|  58 | 136 | 140 | 130 |  79 |  66 |  73 |
| 106 |  54 | 126 | 125 | 140 | 115 |  66 |
==> 58

| 162 |  66 | 144 |  45 |
| 154 |  80 | 143 |  69 |
|  81 | 134 | 101 | 144 |
==> 162

| 115 | 106 |  62 |  50 |  92 | ==> 115

|  53 |  57 |  41 |  80 | 130 |
| 127 |  90 | 145 | 132 |  79 |
==> 53

| 143 |  55 | 121 |  72 | 106 |
| 114 | 137 |  58 | 108 |  89 |
==> 143

| 103 | 137 |  53 | 109 | ==> 103

| 103 | 104 | 116 |  91 | 147 | 162 | 139 |
| 102 |  87 | 108 | 100 | 109 | 116 |  97 |
|  97 | 104 | 111 |  91 | 149 | 140 | 117 |
==> 103

|  88 | 115 |  76 |  55 |  83 | 107 | 102 | ==> 88

| 117 |  98 | 119 | 117 | 124 |
| 137 | 114 | 153 | 110 | 159 |
==> 117
---
100  101  103  111  110  152  109 value 101
129   54  104  102   99  107  103 value 54
151  122   83   92   58 value 122
152   99  100   98 value 99
143  107   48   89 value 107
101   92   63  104  146   86 value 92
---
array([155,  41, 120, 146,  54, 113]) -> 155, 146

array([151, 115,  84,  68]) -> 151, 115

array([ 86,  97,  47, 114, 100,  94]) -> 114, 100

array([ 99, 147,  91,  72,  74, 126, 116]) -> 147, 126

array([ 98, 134, 147, 163, 157,  49]) -> 163, 157

array([[ 98, 114, 118, 110, 131],
       [159,  96, 134, 130, 143],
       [130,  95, 158, 136, 143]]) -> 159, 158

array([153,  88, 104, 111,  75]) -> 153, 111

array([[ 98,  97,  82,  99],
       [ 97,  65,  93, 100],
       [ 98, 159, 113,  96]]) -> 159, 113
---
| 111 | 150 | 117 | 108 |  76 | 108 |
| 100 | 116 | 101 | 102 | 101 |  84 |
| 102 | 120 | 128 |  67 |  65 | 101 |
-> 116

| 120 |  89 | 129 |  61 |
| 137 | 101 |  87 |  56 |
-> 101

|  75 |  76 | 133 | 102 |  86 |  82 | 137 |
|  66 |  60 | 149 | 102 |  84 |  77 | 155 |
-> 60

| 120 | 158 | 128 | 103 |  82 |
| 124 | 153 |  90 |  50 | 103 |
|  86 | 155 |  92 | 110 | 131 |
-> 153

| 144 | 113 |  64 | 104 |
| 121 |  87 |  74 | 122 |
-> 87

|  83 | 154 |  91 | 107 |  87 |
| 152 | 107 | 138 | 145 |  73 |
-> 107

|  56 |  95 |  77 |  97 |  90 |  86 |
|  86 |  72 |  94 | 105 |  78 | 103 |
| 143 | 137 |  87 |  87 |  98 | 150 |
-> 72

| 147 |  80 |  70 |  97 | 144 | 113 | 100 |
| 155 |  95 |  77 |  99 |  60 | 127 | 140 |
-> 95

| 124 | 132 | 117 |  97 |  94 |  95 |
| 127 | 122 |  50 | 120 |  99 |  43 |
-> 122
---
|  83 | 102 |  69 |  70 | 149 |  58 |  65 |
| 121 | 102 | 122 | 130 |  40 | 127 | 143 |
|  94 |  76 | 120 |  85 | 141 | 110 |  55 |
>> 120

| 109 | 110 |  99 | 129 | 107 | 107 |  90 |
|  99 | 102 | 118 |  78 | 102 |  75 | 109 |
| 100 |  88 | 121 |  55 |  97 | 102 | 109 |
>> 121

| 133 |  79 | 136 | 137 | 144 | 117 |  82 |
|  90 |  73 |  83 | 108 | 112 |  87 |  87 |
| 112 | 118 | 132 | 103 |  94 | 102 | 112 |
>> 132

|  83 | 135 |  60 |  76 |  77 | 101 | 104 |
| 106 | 137 | 102 |  92 | 145 | 121 | 100 |
|  67 | 107 |  75 |  97 | 138 |  66 |  99 |
>> 75

| 105 |  78 | 151 |  95 |  96 |  70 |  69 |
| 131 | 135 | 126 |  61 | 122 | 115 | 111 |
|  87 | 114 |  70 |  86 | 139 | 155 | 144 |
>> 70

|  73 | 130 |  90 |  55 | 144 | 132 |  56 |
|  42 | 125 |  74 |  47 | 158 |  97 |  63 |
|  55 | 125 |  63 |  47 | 155 | 114 |  46 |
>> 63
---
 66   91  141  141  123  131
 95  105  119   77   65  148
 73   85  113   88   76  138
-> 76

134  138  138  144  146
134  144  138  141  139
132  138  138  141  133
-> 141

 70   73  105   69   60  100
114  116  153  130   97  122
118   97  112   94  139  105
-> 139

144  149  106  121
120  141   91   84
131  133   94  101
-> 94

111  155   54   98   92  103
 95   69  116   98   66  113
 81  124  130   93  118   85
-> 118

102  152   80  118
119  107   85   97
102   87   96  128
-> 96

 72  134   99   79
 64  150   94   78
 98   68  107   87
-> 107

 82   67   87  108
106   57  126  121
155  123   54  101
-> 54

 95  105   79  118  153   89  110
 89   74  103  115  101  102   91
 88  112   83  103  119  111   87
-> 111

122  100   94   86
160  105   89   58
 87  109  123  126
-> 123
---
|  85 | 128 | 100 |  51 | 119 |  75 |  59 | => 59
|  76 | 115 |  85 |  82 | 109 |  48 |  84 | => 84
|  81 | 111 | 124 | 151 | 139 | 115 | => 115
|  98 | 158 |  95 | 112 | => 112
|  69 | 151 | 110 |  84 |  77 | => 77
| 144 | 104 | 125 | 116 |  91 | 129 | 120 | => 120
|  57 |  49 |  86 |  68 |  63 | 107 | => 107
| 113 | 112 |  49 | 121 | => 121
